Below is a small trained network, with its code and all its weights. Each question gives an input and a class and asks what happens when units are switched off, that is, made to give their printed mean instead of their output.

import numpy as np


def w(rows, s, z=0):
    codes = np.array(rows[::2]) - 128.0
    scale = np.full(codes.shape[1], s)
    scale[-1] = z or s
    return codes * scale


def f(y):
    return np.maximum(y, 0)


def log_softmax(a):
    a = a - a.max(-1, keepdims=True)
    return a - np.log(np.exp(a).sum(-1, keepdims=True))


def net(x, mask):
    res = np.array(x, float).reshape(1, 4) / 4 @ E
    y = f(res @ A[0][:, :-1].T + A[0][:, -1])
    res = res + np.where(mask, y, B[0][:, -1]) @ B[0][:, :-1]
    return log_softmax(res[-1] @ U[:, :-1].T + U[:, -1])


A, B = {}, {}
E = w([
[87,163,114,133,127,170,123,153,233],'x0',
[108,70,66,248,152,157,112,67,87],'x1',
[81,127,141,128,72,91,133,164,122],'x2',
[153,63,182,156,130,118,78,139,115],'x3',
],0.015)
A[0] = w([
[133,164,131,151,100,161,42,131,145,15],'N1',
[82,187,162,38,57,100,169,164,100,143],'N2',
[53,162,45,126,77,173,157,172,146,199],'N3',
[74,86,119,153,95,86,157,127,86,153],'N4',
[118,163,108,177,184,88,158,83,145,76],'N5',
[116,135,49,168,169,189,160,118,110,93],'N6',
[117,145,145,159,113,90,187,52,44,255],'N7',
[198,127,149,108,158,98,33,172,102,135],'N8',
[214,89,97,188,161,116,85,130,66,87],'N9',
[163,138,98,115,210,138,89,103,182,118],'N10',
[139,95,22,179,167,215,134,49,133,99],'N11',
[96,210,171,60,121,71,202,201,205,151],'N12',
[88,213,36,189,98,106,186,91,153,112],'N13',
[190,121,254,179,145,120,98,167,116,105],'N14',
],0.0093,0.0035)
B[0] = w([
[137,150,179,127,95,76,156,106,95,138],'N1',
[203,141,39,122,90,194,128,107,184,222],'N2',
[107,115,112,133,137,129,202,187,148,188],'N3',
[192,178,216,112,96,109,127,118,61,162],'N4',
[39,150,101,111,42,128,157,181,190,154],'N5',
[67,161,59,103,39,164,179,156,171,179],'N6',
[163,170,120,109,110,96,124,142,36,185],'N7',
[131,113,140,176,62,132,165,167,154,168],'N8',
[186,139,132,71,141,131,111,124,91,187],'N9',
[168,137,100,160,121,161,53,58,99,162],'N10',
[134,144,79,33,70,253,172,148,182,212],'N11',
[133,208,60,174,76,197,12,44,149,253],'N12',
[86,142,130,167,141,18,171,226,182,186],'N13',
[158,96,137,157,149,130,165,254,166,172],'N14',
],0.008,0.02)
U = w([
[179,137,197,182,128,89,52,116,43,171],'0',
[118,175,62,122,110,109,196,71,1,74],'1',
[104,122,111,154,103,85,215,246,154,172],'2',
[40,172,203,212,194,15,159,88,176,2],'3',
[106,191,62,78,100,209,86,90,130,134],'4',
],0.0068,0.0039)

Each question gives the input, the list of numbers given to net, and the class t.
The units are the neurons (one row each of A and B). Each row of codes is followed by its name. A weight is (code - 128) times the scale printed after its matrix; where a second scale follows, it is the last column's (A, B and U).
mask holds one flag per neuron, in row order. A switched-off neuron (its flag False) gives its mean, the last column of its row in B, instead of its output. The means were averaged over made-up inputs and are rounded, as every weight is.
A unit's drop is (log p(t) with every unit on - log p(t) with that unit switched off) / (log p(t) with every unit on - log p(t) with every unit switched off).
The circuit of an input: a set's keep is (log p(t) with only the set's units on - log p(t) with every unit switched off) / (log p(t) with every unit on - log p(t) with every unit switched off). Starting from the 12 units with the biggest drops (on a tie, the unit counted first), units are removed one at a time, each time the one whose removal leaves the highest keep (on an exact tie, the one counted first), for as long as the keep stays at least 0.8.
units of the circuit, in order: the units of the circuit, biggest drop first
unit that matters most: the unit with the biggest drop
top k neurons: the k neurons with the biggest drops, biggest first
drop of u: that unit's drop, to one decimal
input [-4,1,-3,-5], class 1: units of the circuit, in order : (N12, N7)
input [-7,-4,0,-2], class 1: units of the circuit, in order : (N11)
input [-1,0,-4,5], class 2: top 4 neurons : (N12, N14, N8, N4)
input [-7,-3,-3,-6], class 1: units of the circuit, in order : (N11, N7)
input [-3,0,-5,-5], class 1: top 4 neurons : (N12, N2, N7, N14)
input [-4,5,0,1], class 1: top 4 neurons : (N12, N7, N2, N4)
input [1,-7,-7,6], class 0: units of the circuit, in order : (N11, N6)
input [0,-3,-5,6], class 0: units of the circuit, in order : (N11, N2)
input [-5,2,5,-8], class 2: top 2 neurons : (N13, N12)
input [6,-5,-6,8], class 0: units of the circuit, in order : (N11, N2, N6)
input [5,3,6,5], class 3: top 2 neurons : (N11, N2)
input [-4,8,3,0], class 1: top 2 neurons : (N12, N7)
input [5,2,-3,-4], class 2: units of the circuit, in order : (N13, N12)
input [-7,-5,-8,0], class 1: unit that matters most : N13
input [-2,8,5,-2], class 1: top 4 neurons : (N7, N4, N14, N9)
input [-8,-5,-8,5], class 2: top 3 neurons : (N14, N12, N8)
input [-5,2,3,-5], class 1: top 2 neurons : (N7, N14)
input [-4,1,-2,-8], class 2: top 2 neurons : (N12, N13)
input [-7,-5,-2,-1], class 1: top 3 neurons : (N11, N12, N7)
input [-4,-3,-5,8], class 2: drop of N8 : 0.4
input [1,0,-3,3], class 0: drop of N11 : 0.2
input [-4,-2,-4,8], class 2: drop of N6 : -0.1
